Here is a tiny trained network, its code and every weight. The questions are about switching its units off for an input and a class, where a switched-off unit gives its printed mean instead of its output.

import numpy as np


def w(rows, s, z=0):
    codes = np.array(rows[::2]) - 128.0
    scale = np.full(codes.shape[1], s)
    scale[-1] = z or s
    return codes * scale


def norm(h):
    return h / np.sqrt((h * h).mean(-1, keepdims=True) + 1e-5)


def f(y):
    return np.maximum(y, 0)


def log_softmax(a):
    a = a - a.max(-1, keepdims=True)
    return a - np.log(np.exp(a).sum(-1, keepdims=True))


def net(x, mask):
    res = np.array(x, float).reshape(1, 6) / 4 @ E
    u = 0
    for l in range(4):
        y = f(norm(res) @ A[l][:, :-1].T + A[l][:, -1])
        res = res + np.where(mask[u : u + 13], y, B[l][:, -1]) @ B[l][:, :-1]
        u += 13
    return log_softmax(norm(res)[-1] @ U[:, :-1].T + U[:, -1])


A, B = {}, {}
E = w([
[203,133,138,254,69,128,177,105,139,114,4],'x0',
[125,154,197,145,85,125,107,203,153,153,157],'x1',
[131,114,183,112,148,188,116,80,130,193,105],'x2',
[133,133,90,133,80,76,128,87,161,199,162],'x3',
[139,149,139,38,84,86,124,126,116,121,62],'x4',
[138,107,177,122,90,122,142,65,150,74,170],'x5',
],0.0019)
A[0] = w([
[158,102,77,187,96,58,117,178,122,56,117,68],'0.n0',
[162,120,119,254,161,160,137,118,116,135,170,51],'0.n1',
[149,113,78,151,142,133,137,207,123,205,57,49],'0.n2',
[156,99,183,154,61,124,142,69,149,78,142,48],'0.n3',
[134,105,187,155,161,156,139,170,92,60,59,19],'0.n4',
[158,95,186,149,136,170,112,81,126,198,69,30],'0.n5',
[139,133,184,148,105,123,146,198,141,143,127,45],'0.n6',
[128,104,105,176,73,66,129,89,122,202,117,60],'0.n7',
[146,93,68,149,171,129,157,58,103,85,66,42],'0.n8',
[170,131,149,75,72,84,140,130,106,126,37,37],'0.n9',
[139,109,192,172,74,117,131,193,127,142,121,67],'0.n10',
[139,131,118,146,97,85,145,111,143,193,139,61],'0.n11',
[133,120,137,216,96,113,128,109,146,117,40,4],'0.n12',
],0.0063,0.0015)
B[0] = w([
[58,220,176,63,138,191,240,113,125,183,150,230],'0.n0',
[19,37,132,90,90,98,105,181,190,107,41,238],'0.n1',
[89,135,185,179,170,65,104,40,37,10,155,224],'0.n2',
[79,158,144,174,205,84,89,89,19,46,118,215],'0.n3',
[193,160,75,127,152,220,100,157,201,18,163,223],'0.n4',
[60,233,140,70,111,145,250,143,128,161,167,224],'0.n5',
[130,120,43,116,117,119,84,24,134,201,133,184],'0.n6',
[192,168,93,126,143,197,100,171,197,47,150,221],'0.n7',
[153,168,96,134,82,82,31,46,170,244,163,251],'0.n8',
[7,21,125,139,109,119,110,179,200,122,82,232],'0.n9',
[153,161,77,131,95,71,62,53,162,229,139,197],'0.n10',
[159,128,113,104,169,222,84,141,151,55,118,190],'0.n11',
[221,66,157,121,79,136,144,215,2,169,134,252],'0.n12',
],0.0059,0.0039)
A[1] = w([
[183,94,153,214,220,103,237,132,168,161,79,37],'1.n0',
[254,109,124,167,202,48,204,148,157,153,123,10],'1.n1',
[225,68,174,198,181,140,139,181,211,45,90,54],'1.n2',
[251,75,90,224,213,36,248,142,170,145,152,20],'1.n3',
[237,87,123,190,229,136,230,153,159,122,115,2],'1.n4',
[209,128,131,143,178,96,178,132,132,136,123,60],'1.n5',
[190,119,145,169,161,61,214,162,130,149,118,97],'1.n6',
[201,72,118,166,201,94,212,168,148,173,105,98],'1.n7',
[233,73,128,237,227,70,219,136,153,154,111,79],'1.n8',
[189,105,127,196,178,61,213,147,171,165,122,76],'1.n9',
[174,132,135,162,183,76,193,152,143,128,89,98],'1.n10',
[230,79,165,184,196,45,226,169,180,141,79,99],'1.n11',
[211,56,133,211,216,46,242,168,194,180,88,52],'1.n12',
],0.0051,0.00064)
B[1] = w([
[141,122,147,51,114,150,109,66,33,110,208,128],'1.n0',
[70,93,171,31,75,161,167,138,120,196,108,128],'1.n1',
[141,169,166,40,115,143,70,68,142,200,125,254],'1.n2',
[138,102,161,146,212,92,118,94,113,97,136,128],'1.n3',
[104,60,113,156,34,123,30,94,122,78,101,131],'1.n4',
[196,105,156,89,151,157,135,93,129,75,111,128],'1.n5',
[93,38,165,47,102,155,151,107,122,113,212,128],'1.n6',
[135,176,106,120,81,147,110,107,122,117,97,128],'1.n7',
[141,94,162,108,31,130,153,220,88,202,143,128],'1.n8',
[147,114,163,111,125,138,105,145,108,89,123,128],'1.n9',
[152,136,125,123,91,105,112,99,86,139,139,128],'1.n10',
[129,173,164,81,70,166,2,140,15,33,152,128],'1.n11',
[151,124,167,78,170,38,71,94,74,170,247,128],'1.n12',
],0.0045,0.00057)
A[2] = w([
[198,104,162,167,94,135,149,173,83,150,91,7],'2.n0',
[135,125,178,181,180,65,128,98,74,72,116,1],'2.n1',
[212,143,103,139,156,179,129,146,190,76,140,26],'2.n2',
[137,121,116,128,106,135,112,148,107,136,139,33],'2.n3',
[147,131,129,130,134,135,151,109,124,110,146,127],'2.n4',
[111,177,151,117,142,132,254,133,134,160,144,17],'2.n5',
[137,129,135,134,134,124,131,133,135,131,123,111],'2.n6',
[182,139,101,155,127,78,102,84,154,208,120,16],'2.n7',
[112,119,117,145,142,124,127,169,132,129,149,117],'2.n8',
[191,45,150,75,171,100,144,177,94,159,192,78],'2.n9',
[81,39,144,144,132,103,144,159,196,132,72,27],'2.n10',
[141,99,130,160,115,143,142,128,125,133,140,106],'2.n11',
[116,126,129,153,127,106,143,143,129,126,107,101],'2.n12',
],0.008,0.00072)
B[2] = w([
[146,92,61,171,110,104,215,118,110,136,120,172],'2.n0',
[101,155,168,164,255,68,92,119,49,112,172,183],'2.n1',
[219,113,74,101,158,229,124,175,158,31,150,243],'2.n2',
[132,58,102,140,170,124,171,117,122,137,174,179],'2.n3',
[127,117,118,97,116,136,100,151,129,136,99,151],'2.n4',
[98,196,252,91,108,204,213,127,141,204,174,210],'2.n5',
[141,120,142,127,126,134,124,118,128,130,122,128],'2.n6',
[182,138,86,132,80,98,49,55,143,235,152,222],'2.n7',
[145,127,153,87,83,116,117,76,122,116,83,170],'2.n8',
[158,111,78,228,75,126,207,142,80,126,74,206],'2.n9',
[69,44,159,98,75,50,104,216,174,102,90,252],'2.n10',
[135,161,110,107,122,126,126,139,105,140,95,131],'2.n11',
[128,115,102,109,132,129,129,115,146,122,125,144],'2.n12',
],0.0075,0.0027)
A[3] = w([
[214,96,127,144,118,70,198,153,112,145,75,59],'3.n0',
[188,128,164,147,159,114,180,119,178,125,128,66],'3.n1',
[180,81,198,94,127,31,135,152,195,108,118,85],'3.n2',
[231,151,208,162,152,63,160,119,156,123,34,2],'3.n3',
[189,169,195,166,253,5,136,139,148,100,109,78],'3.n4',
[191,168,145,154,187,87,155,118,201,161,76,55],'3.n5',
[200,96,148,180,191,145,197,91,141,157,82,51],'3.n6',
[223,137,171,120,229,86,143,126,150,159,67,76],'3.n7',
[198,125,155,118,194,91,172,114,169,152,76,58],'3.n8',
[203,118,161,223,222,107,170,125,221,161,51,61],'3.n9',
[225,115,103,233,149,47,251,139,176,153,30,32],'3.n10',
[177,136,147,144,205,98,177,106,185,156,65,38],'3.n11',
[217,151,108,190,173,83,211,119,152,174,54,60],'3.n12',
],0.005,0.00089)
B[3] = w([
[161,137,142,204,117,137,191,110,113,144,113,230],'3.n0',
[112,155,126,136,89,92,110,130,117,139,93,136],'3.n1',
[70,127,145,158,119,129,99,190,162,130,21,227],'3.n2',
[119,90,52,140,150,123,183,97,195,153,245,129],'3.n3',
[88,150,166,210,177,118,145,41,33,61,57,178],'3.n4',
[115,93,136,180,101,99,127,112,108,134,155,133],'3.n5',
[127,169,142,107,69,10,153,180,133,135,127,168],'3.n6',
[100,112,172,149,61,155,64,209,85,133,147,134],'3.n7',
[90,133,119,115,111,183,69,182,58,156,83,128],'3.n8',
[164,178,137,95,95,121,123,149,75,162,96,130],'3.n9',
[211,72,76,153,105,155,184,175,3,159,129,253],'3.n10',
[162,141,188,138,55,126,93,107,138,65,77,128],'3.n11',
[126,50,144,151,64,130,156,148,180,72,130,194],'3.n12',
],0.0047,0.002)
U = w([
[186,79,87,184,84,119,209,157,67,141,114,139],'0',
[59,60,150,104,98,77,94,195,193,109,68,140],'1',
[201,143,92,97,165,208,97,154,178,52,150,142],'2',
[158,151,94,126,101,90,57,56,155,222,155,137],'3',
[94,199,214,91,130,172,204,130,143,175,155,132],'4',
[100,151,170,171,218,76,100,92,54,78,134,129],'5',
[165,135,169,134,170,99,130,138,160,148,110,48],'6',
[234,128,185,145,254,53,179,135,220,162,81,2],'7',
],0.0084,0.0072)

Each question gives the input, the list of numbers given to net, and the class t.
The units are the neurons (one row each of A and B). Each row of codes is followed by its name. A weight is (code - 128) times the scale printed after its matrix; where a second scale follows, it is the last column's (A, B and U).
mask holds one flag per neuron, layer by layer. A switched-off neuron (its flag False) gives its mean, the last column of its row in B, instead of its output. The means were averaged over made-up inputs and are rounded, as every weight is.
A unit's drop is (log p(t) with every unit on - log p(t) with that unit switched off) / (log p(t) with every unit on - log p(t) with every unit switched off).
The circuit of an input: a set's keep is (log p(t) with only the set's units on - log p(t) with every unit switched off) / (log p(t) with every unit on - log p(t) with every unit switched off). Starting from the 12 units with the biggest drops (on a tie, the unit counted first), units are removed one at a time, each time the one whose removal leaves the highest keep (on an exact tie, the one counted first), for as long as the keep stays at least 0.8.
units of the circuit, in order: the units of the circuit, biggest drop first
top k neurons: the k neurons with the biggest drops, biggest first
k most important neurons of layer l: the k neurons of layer l with the biggest drops, biggest first
input [2,7,4,2,3,4], class 3: units of the circuit, in order : 0.n10
input [-4,1,-4,-5,-5,7], class 5: top 3 neurons : 0.n9, 0.n7, 0.n12
input [-8,5,-6,-2,1,1], class 0: top 2 neurons : 2.n9, 0.n0
input [2,-8,-3,-2,6,1], class 3: top 3 neurons : 0.n8, 2.n7, 0.n1
input [-3,4,2,5,-6,-7], class 5: 3 most important neurons of layer 0 : 0.n2, 0.n9, 0.n4
input [-6,8,6,-4,-3,-5], class 3: 4 most important neurons of layer 0 : 0.n12, 0.n6, 0.n0, 0.n1
input [-2,0,3,-4,-4,4], class 1: top 4 neurons : 0.n1, 0.n7, 0.n2, 0.n11
input [2,7,4,-8,4,-4], class 2: top 2 neurons : 0.n4, 0.n8
input [8,5,6,-8,8,4], class 0: units of the circuit, in order : 0.n12, 2.n0
input [-4,-1,6,-2,-5,0], class 4: units of the circuit, in order : 0.n9, 0.n5, 0.n11
input [-6,-6,8,0,5,-2], class 4: top 2 neurons : 0.n12, 0.n8
input [3,5,-6,6,-7,6], class 1: top 3 neurons : 0.n1, 0.n2, 0.n4
input [5,7,4,3,1,0], class 3: top 2 neurons : 0.n10, 0.n6
input [-5,-1,4,7,-8,-2], class 1: top 3 neurons : 0.n1, 0.n4, 0.n12
input [-3,6,-1,-7,-4,-5], class 2: units of the circuit, in order : 0.n4
input [3,4,8,-8,-2,8], class 2: top 2 neurons : 0.n4, 0.n2
input [4,-7,3,-7,4,8], class 5: top 3 neurons : 0.n3, 0.n7, 0.n10
input [-1,3,2,-3,5,6], class 5: top 4 neurons : 0.n3, 2.n1, 0.n1, 3.n4
input [-1,2,2,0,6,-7], class 5: top 3 neurons : 0.n2, 2.n1, 0.n1
input [4,-8,-7,5,1,-3], class 3: units of the circuit, in order : 0.n8
input [3,-7,-5,-1,0,7], class 3: top 2 neurons : 0.n8, 0.n2
input [-3,-5,-4,2,-5,-4], class 1: 4 most important neurons of layer 0 : 0.n1, 0.n12, 0.n5, 0.n10
input [-8,-1,2,-3,-5,2], class 0: 4 most important neurons of layer 0 : 0.n0, 0.n2, 0.n5, 0.n3
input [1,7,-4,0,-7,8], class 5: 3 most important neurons of layer 0 : 0.n3, 0.n9, 0.n8
input [-6,7,4,-4,-7,8], class 5: 4 most important neurons of layer 0 : 0.n9, 0.n12, 0.n8, 0.n1
input [5,8,-1,0,3,1], class 3: 2 most important neurons of layer 0 : 0.n10, 0.n6
input [-1,-3,-7,-5,3,-3], class 4: units of the circuit, in order : 0.n0
input [3,-1,4,-3,3,4], class 4: 2 most important neurons of layer 0 : 0.n5, 0.n2
